W =
  71   211   -60    81   -98   279   116  -126   478     1  -228   -16    30  -152
 -89   139  -220   281  -165   283   -78   -28   552   144  -364  -195    -8  -271
  40    36   -74     0    40   203    83    -9   327    22  -205    82    23  -199
 -41   239  -157   204  -209   211   -50  -118   601    24  -217  -182    15  -149
  -2   382  -421   240  -242   239  -157   -87   637   -32  -269  -219    29  -287
  -2   -39  -202   333  -214   341  -202   -64   607   192  -558  -253     7  -476
 132   178  -331   281  -328   183  -330  -147   732   -15  -343  -322    42  -380
  28   248  -348   294  -389   226  -336  -212   799   -53  -377  -350    59  -414
  52   238  -311   207  -206   222  -153   -87   598    -4  -287  -187    30  -298
  17   319  -314   159  -225   162  -150  -121   619   -85  -180  -179    42  -222
 -85   198  -170   423  -477   210  -316  -245   895    67  -360  -483    19  -256
  95  -235    16   -41   177   214    98    88   176   127  -302   177     9  -293
 -22    24   -24    14     2   239    89   -60   369    24  -250    63    31  -220
 -11    62   -89    16  -105   269   -25  -168   486   -70  -330     7    73  -364
  11   149  -400   489  -375   329  -354   -84   783   181  -563  -447    -1  -487
  19   218  -274   516  -532   269  -393  -237   956   109  -473  -562    16  -364
W[-16, -14] -> 71
W[0, 5] -> 279
W[7, 7] -> -212
W[-6, -2] -> 19
W[8, 0] -> 52
W[-11, -11] -> 333
W[14, -10] -> -375
W[-5, 12] -> 9
W[8, 1] -> 238
W[0, -1] -> -152
W[-10, 12] -> 42
W[-5, -6] -> 176
W[:, 9] -> [1, 144, 22, 24, -32, 192, -15, -53, -4, -85, 67, 127, 24, -70, 181, 109]
W[:, 8] -> [478, 552, 327, 601, 637, 607, 732, 799, 598, 619, 895, 176, 369, 486, 783, 956]
W[:, -10] -> [-98, -165, 40, -209, -242, -214, -328, -389, -206, -225, -477, 177, 2, -105, -375, -532]
W[-10] -> [132, 178, -331, 281, -328, 183, -330, -147, 732, -15, -343, -322, 42, -380]
W[:, -14] -> [71, -89, 40, -41, -2, -2, 132, 28, 52, 17, -85, 95, -22, -11, 11, 19]
W[:, 10] -> [-228, -364, -205, -217, -269, -558, -343, -377, -287, -180, -360, -302, -250, -330, -563, -473]
W[-9, -8] -> -336
W[13, 3] -> 16
W[6, -3] -> -322
W[10, 8] -> 895
W[-3, 13] -> -364
W[3] -> [-41, 239, -157, 204, -209, 211, -50, -118, 601, 24, -217, -182, 15, -149]
W[-7, 1] -> 319
W[13, 7] -> -168
W[-1] -> [19, 218, -274, 516, -532, 269, -393, -237, 956, 109, -473, -562, 16, -364]
W[8, -6] -> 598
W[-11, 6] -> -202
W[0] -> [71, 211, -60, 81, -98, 279, 116, -126, 478, 1, -228, -16, 30, -152]
W[-5, 10] -> -302
W[12] -> [-22, 24, -24, 14, 2, 239, 89, -60, 369, 24, -250, 63, 31, -220]
W[-5, 5] -> 214
W[14, 3] -> 489
W[-5] -> [95, -235, 16, -41, 177, 214, 98, 88, 176, 127, -302, 177, 9, -293]
W[-9, -13] -> 248
W[10] -> [-85, 198, -170, 423, -477, 210, -316, -245, 895, 67, -360, -483, 19, -256]

A =
9	11	9	9	-14	-12	-15	-16	-11	-25	-2	14	0	6
-12	-6	-7	14	-30	4	11	-34	-9	-2	19	38	17	-12
-3	1	0	8	-13	-1	2	-15	-5	-6	9	16	9	-3
-6	21	23	18	34	3	5	38	-9	-20	14	-46	16	-12
-19	14	15	30	8	8	14	8	-19	-20	27	-12	28	-26
38	27	24	0	-9	-35	-50	-12	-14	-54	-30	5	-23	32
-18	6	8	18	17	13	21	19	-6	0	25	-21	24	-21
-11	27	28	33	21	1	2	22	-24	-38	19	-30	23	-22
39	20	17	-8	-13	-35	-49	-16	-7	-43	-33	12	-27	37
30	-1	-1	-28	3	-17	-23	4	19	7	-26	-4	-26	38
4	-11	-10	-12	-6	1	5	-7	13	20	1	10	-2	11
30	28	24	6	-9	-31	-43	-12	-18	-55	-22	5	-16	23
-24	-10	-10	22	-31	13	25	-34	-11	5	31	40	28	-25
9	-2	-4	-1	-26	-9	-9	-30	-2	-7	-2	33	-2	10
A[0][0] -> 9
A[0][10] -> -2
A[12][3] -> 22
A[:, 0] -> [9, -12, -3, -6, -19, 38, -18, -11, 39, 30, 4, 30, -24, 9]
A[9][13] -> 38
A[4][11] -> -12
A[2][1] -> 1
A[3] -> [-6, 21, 23, 18, 34, 3, 5, 38, -9, -20, 14, -46, 16, -12]
A[:, 5] -> [-12, 4, -1, 3, 8, -35, 13, 1, -35, -17, 1, -31, 13, -9]
A[13][1] -> -2
A[13][11] -> 33
A[12][5] -> 13
A[9] -> [30, -1, -1, -28, 3, -17, -23, 4, 19, 7, -26, -4, -26, 38]
A[12][12] -> 28
A[12][2] -> -10
A[:, 11] -> [14, 38, 16, -46, -12, 5, -21, -30, 12, -4, 10, 5, 40, 33]
A[6][11] -> -21
A[5][13] -> 32
A[6][9] -> 0
A[1] -> [-12, -6, -7, 14, -30, 4, 11, -34, -9, -2, 19, 38, 17, -12]
A[13][13] -> 10
A[11][5] -> -31
A[7][13] -> -22
A[:, 7] -> [-16, -34, -15, 38, 8, -12, 19, 22, -16, 4, -7, -12, -34, -30]
A[7][9] -> -38
A[6][1] -> 6
A[1][7] -> -34
A[6][8] -> -6
A[5][1] -> 27
A[8][12] -> -27
A[1][10] -> 19
A[5][0] -> 38
A[13][2] -> -4
A[6][7] -> 19
A[0] -> [9, 11, 9, 9, -14, -12, -15, -16, -11, -25, -2, 14, 0, 6]
A[4][4] -> 8
A[8][11] -> 12
